[2.92 1.48 -4.87 -0.77 2.52 2.13 -1.58 2.53 -5.95 2.46 2.31]
[-0.74 1.96 3.71 -1.05 -0.45 -1.05 0.44 -0.50 -1.38 -2.15 -1.52]
[1.68 -3.75 1.27 1.58 -4.21 0.73 -5.34 -4.17 1.07 0.06 1.94]
[3.04 -0.48 1.34 -4.22 3.08 -5.84 3.70 3.23 6.29 2.65 -3.94]
|
[2.31 2.92 1.48 -4.87 -0.77 2.52 2.13 -1.58 2.53 -5.95 2.46]
[-1.52 -0.74 1.96 3.71 -1.05 -0.45 -1.05 0.44 -0.50 -1.38 -2.15]
[1.94 1.68 -3.75 1.27 1.58 -4.21 0.73 -5.34 -4.17 1.07 0.06]
[-3.94 3.04 -0.48 1.34 -4.22 3.08 -5.84 3.70 3.23 6.29 2.65]

[3.76 2.18 4.00 -4.29 3.41]
[-0.29 0.44 -0.47 -0.11 -0.40]
[2.68 1.85 2.94 -3.28 2.39]
[-5.35 -3.98 -5.56 5.41 -4.98]
[-4.49 4.85 -4.04 3.06 -5.10]
[-5.14 -5.18 -5.26 5.55 -4.81]
[0.01 -0.05 -0.06 0.59 -0.15]
[3.75 1.49 4.09 -3.05 3.32]
[-0.12 -0.63 0.05 -0.37 -0.20]
[-3.47 -3.82 -3.58 4.15 -3.29]
[0.70 0.04 1.08 0.11 0.30]
|
[3.41 3.76 2.18 4.00 -4.29]
[-0.40 -0.29 0.44 -0.47 -0.11]
[2.39 2.68 1.85 2.94 -3.28]
[-4.98 -5.35 -3.98 -5.56 5.41]
[-5.10 -4.49 4.85 -4.04 3.06]
[-4.81 -5.14 -5.18 -5.26 5.55]
[-0.15 0.01 -0.05 -0.06 0.59]
[3.32 3.75 1.49 4.09 -3.05]
[-0.20 -0.12 -0.63 0.05 -0.37]
[-3.29 -3.47 -3.82 -3.58 4.15]
[0.30 0.70 0.04 1.08 0.11]

[-2.43 -0.89 2.11 -0.67 -0.72 -2.33]
[3.81 2.80 -1.38 -0.47 0.39 2.45]
[-2.30 -6.06 1.04 0.37 -4.01 1.11]
[3.19 3.05 -2.49 1.71 -3.34 -4.38]
|
[-2.33 -2.43 -0.89 2.11 -0.67 -0.72]
[2.45 3.81 2.80 -1.38 -0.47 0.39]
[1.11 -2.30 -6.06 1.04 0.37 -4.01]
[-4.38 3.19 3.05 -2.49 1.71 -3.34]

[0.13 -5.22 2.16 2.00 -1.70 -0.98 1.79 -2.53 -4.15 -1.63]
[0.38 4.36 0.32 -1.97 2.80 2.19 -0.36 0.59 4.77 -1.96]
[0.73 5.43 -2.86 -0.87 1.69 0.86 -1.77 3.17 4.82 0.94]
[1.33 1.80 2.16 1.82 2.04 -0.73 0.60 -3.00 -0.43 2.17]
[0.34 -5.13 -3.66 0.55 -4.82 -0.41 1.19 -1.39 -3.38 -2.39]
|
[-1.63 0.13 -5.22 2.16 2.00 -1.70 -0.98 1.79 -2.53 -4.15]
[-1.96 0.38 4.36 0.32 -1.97 2.80 2.19 -0.36 0.59 4.77]
[0.94 0.73 5.43 -2.86 -0.87 1.69 0.86 -1.77 3.17 4.82]
[2.17 1.33 1.80 2.16 1.82 2.04 -0.73 0.60 -3.00 -0.43]
[-2.39 0.34 -5.13 -3.66 0.55 -4.82 -0.41 1.19 -1.39 -3.38]

[-0.59 -2.87 -0.36 2.88 1.49 -4.59 -2.72 1.06 1.47]
[-0.66 -2.35 -0.19 2.70 1.49 -4.46 -2.91 1.13 1.35]
[-0.36 0.12 3.89 0.47 0.09 -1.12 -1.35 -0.78 1.13]
[-0.05 -4.26 -0.60 3.63 1.78 -3.91 -1.83 -1.36 3.00]
[-0.49 -0.03 3.65 0.96 -1.71 -0.21 0.44 -1.90 1.49]
[-0.53 -1.88 2.88 0.97 1.33 -5.13 1.31 -0.99 2.09]
[-0.29 1.68 0.75 0.01 -2.08 -1.23 -4.31 1.56 -0.88]
[-0.59 -0.38 2.36 1.31 1.03 -2.38 -2.74 0.07 1.02]
[-0.41 1.02 4.11 0.24 -1.89 -0.46 -0.15 -1.46 0.43]
[-0.86 0.84 2.99 0.07 -0.44 -2.57 -3.47 1.95 -1.15]
|
[1.47 -0.59 -2.87 -0.36 2.88 1.49 -4.59 -2.72 1.06]
[1.35 -0.66 -2.35 -0.19 2.70 1.49 -4.46 -2.91 1.13]
[1.13 -0.36 0.12 3.89 0.47 0.09 -1.12 -1.35 -0.78]
[3.00 -0.05 -4.26 -0.60 3.63 1.78 -3.91 -1.83 -1.36]
[1.49 -0.49 -0.03 3.65 0.96 -1.71 -0.21 0.44 -1.90]
[2.09 -0.53 -1.88 2.88 0.97 1.33 -5.13 1.31 -0.99]
[-0.88 -0.29 1.68 0.75 0.01 -2.08 -1.23 -4.31 1.56]
[1.02 -0.59 -0.38 2.36 1.31 1.03 -2.38 -2.74 0.07]
[0.43 -0.41 1.02 4.11 0.24 -1.89 -0.46 -0.15 -1.46]
[-1.15 -0.86 0.84 2.99 0.07 -0.44 -2.57 -3.47 1.95]

[1.94 1.91 1.18 -1.97 -1.42 -1.47 1.68 -2.12 1.79 -2.21 1.31 1.52 -0.52 -1.59 1.70 -1.35]
[-3.32 -3.26 -2.39 1.15 0.53 0.76 -3.02 1.40 -3.07 1.60 -2.59 -2.76 -0.64 0.68 -3.25 0.56]
[-5.89 -5.71 -4.31 3.49 1.90 2.39 -5.50 4.12 -5.44 4.56 -4.59 -4.93 0.40 2.30 -5.83 1.92]
[-0.60 -0.21 -2.17 -2.28 -2.64 -2.53 -1.59 -1.84 0.80 0.37 1.23 1.19 -0.58 -2.56 -1.29 -2.68]
|
[-1.35 1.94 1.91 1.18 -1.97 -1.42 -1.47 1.68 -2.12 1.79 -2.21 1.31 1.52 -0.52 -1.59 1.70]
[0.56 -3.32 -3.26 -2.39 1.15 0.53 0.76 -3.02 1.40 -3.07 1.60 -2.59 -2.76 -0.64 0.68 -3.25]
[1.92 -5.89 -5.71 -4.31 3.49 1.90 2.39 -5.50 4.12 -5.44 4.56 -4.59 -4.93 0.40 2.30 -5.83]
[-2.68 -0.60 -0.21 -2.17 -2.28 -2.64 -2.53 -1.59 -1.84 0.80 0.37 1.23 1.19 -0.58 -2.56 -1.29]
